Below are the code and all the weights of a small trained network. Each question names an input and a class and asks about switching units off, where a switched-off unit gives its printed mean instead of its output.

import numpy as np


def w(rows, s, z=0):
    codes = np.array(rows[::2]) - 128.0
    scale = np.full(codes.shape[1], s)
    scale[-1] = z or s
    return codes * scale


def f(y):
    return y / 2 * (1 + np.tanh(0.7978845608 * (y + 0.044715 * y**3)))


def log_softmax(a):
    a = a - a.max(-1, keepdims=True)
    return a - np.log(np.exp(a).sum(-1, keepdims=True))


def net(x, mask):
    res = np.array(x, float).reshape(1, 2) / 4 @ E
    y = f(res @ A[0][:, :-1].T + A[0][:, -1])
    res = res + np.where(mask, y, B[0][:, -1]) @ B[0][:, :-1]
    return log_softmax(res[-1] @ U[:, :-1].T + U[:, -1])


A, B = {}, {}
E = w([
[223,229,41,57,66,195],'x0',
[90,76,176,2,192,242],'x1',
],0.0064)
A[0] = w([
[158,73,200,51,172,172,13],'N0',
[156,156,123,184,103,78,156],'N1',
[116,131,179,142,129,143,3],'N2',
[69,90,209,226,176,41,148],'N3',
[102,60,178,118,127,141,253],'N4',
[118,33,164,167,157,112,20],'N5',
[141,196,90,147,57,60,199],'N6',
[113,63,146,80,115,197,4],'N7',
[199,187,95,121,80,175,164],'N8',
[137,41,132,74,145,204,4],'N9',
[76,62,190,131,116,98,41],'N10',
[101,41,157,31,154,254,106],'N11',
[180,165,83,72,103,177,210],'N12',
[143,91,144,74,206,185,3],'N13',
[178,169,79,133,80,82,98],'N14',
],0.0082,0.0027)
B[0] = w([
[230,100,103,194,57,167,184],'N0',
[228,82,70,171,114,80,175],'N1',
[123,207,112,105,50,74,119],'N2',
[161,64,200,172,54,236,232],'N3',
[118,134,188,122,175,164,192],'N4',
[97,192,172,75,40,223,163],'N5',
[150,43,144,195,100,160,204],'N6',
[130,68,61,188,79,91,162],'N7',
[138,120,192,111,97,221,206],'N8',
[198,76,37,190,89,115,175],'N9',
[133,253,182,120,116,157,165],'N10',
[224,44,140,244,117,151,254],'N11',
[98,121,223,138,132,228,212],'N12',
[169,70,28,104,33,145,172],'N13',
[103,68,181,177,60,155,176],'N14',
],0.0059,0.0077)
U = w([
[209,43,97,211,71,88,176],'0',
[155,155,226,145,54,160,207],'1',
[156,83,127,161,175,95,253],'2',
[104,145,90,72,152,2,3],'3',
[136,195,97,160,165,84,3],'4',
[62,111,66,93,143,72,3],'5',
[153,151,93,132,129,47,3],'6',
],0.0085,0.0027)

Each question gives the input, the list of numbers given to net, and the class t.
The units are the neurons (one row each of A and B). Each row of codes is followed by its name. A weight is (code - 128) times the scale printed after its matrix; where a second scale follows, it is the last column's (A, B and U).
mask holds one flag per neuron, in row order. A switched-off neuron (its flag False) gives its mean, the last column of its row in B, instead of its output. The means were averaged over made-up inputs and are rounded, as every weight is.
A unit's drop is (log p(t) with every unit on - log p(t) with that unit switched off) / (log p(t) with every unit on - log p(t) with every unit switched off).
The circuit of an input: a set's keep is (log p(t) with only the set's units on - log p(t) with every unit switched off) / (log p(t) with every unit on - log p(t) with every unit switched off). Starting from the 12 units with the biggest drops (on a tie, the unit counted first), units are removed one at a time, each time the one whose removal leaves the highest keep (on an exact tie, the one counted first), for as long as the keep stays at least 0.8.
circuit, biggest first: the units of the circuit, biggest drop first
k most important neurons: the k neurons with the biggest drops, biggest first
drop of u: that unit's drop, to one decimal
input [8,-5], class 1: 3 most important neurons	[N8; N12; N11]
input [-5,6], class 0: most important neuron	[N11]
input [3,6], class 0: circuit, biggest first	[N11; N9]
input [-7,-4], class 1: circuit, biggest first	[N3; N5; N10]
input [3,-3], class 2: circuit, biggest first	[N3; N11; N0]
input [2,1], class 2: 3 most important neurons	[N3; N5; N10]
input [2,-1], class 2: 2 most important neurons	[N3; N5]
input [3,2], class 2: 3 most important neurons	[N3; N5; N10]
input [-7,-6], class 1: drop of N11	0.2
input [-5,-3], class 1: drop of N9	0.1
input [1,0], class 2: drop of N10	0.1
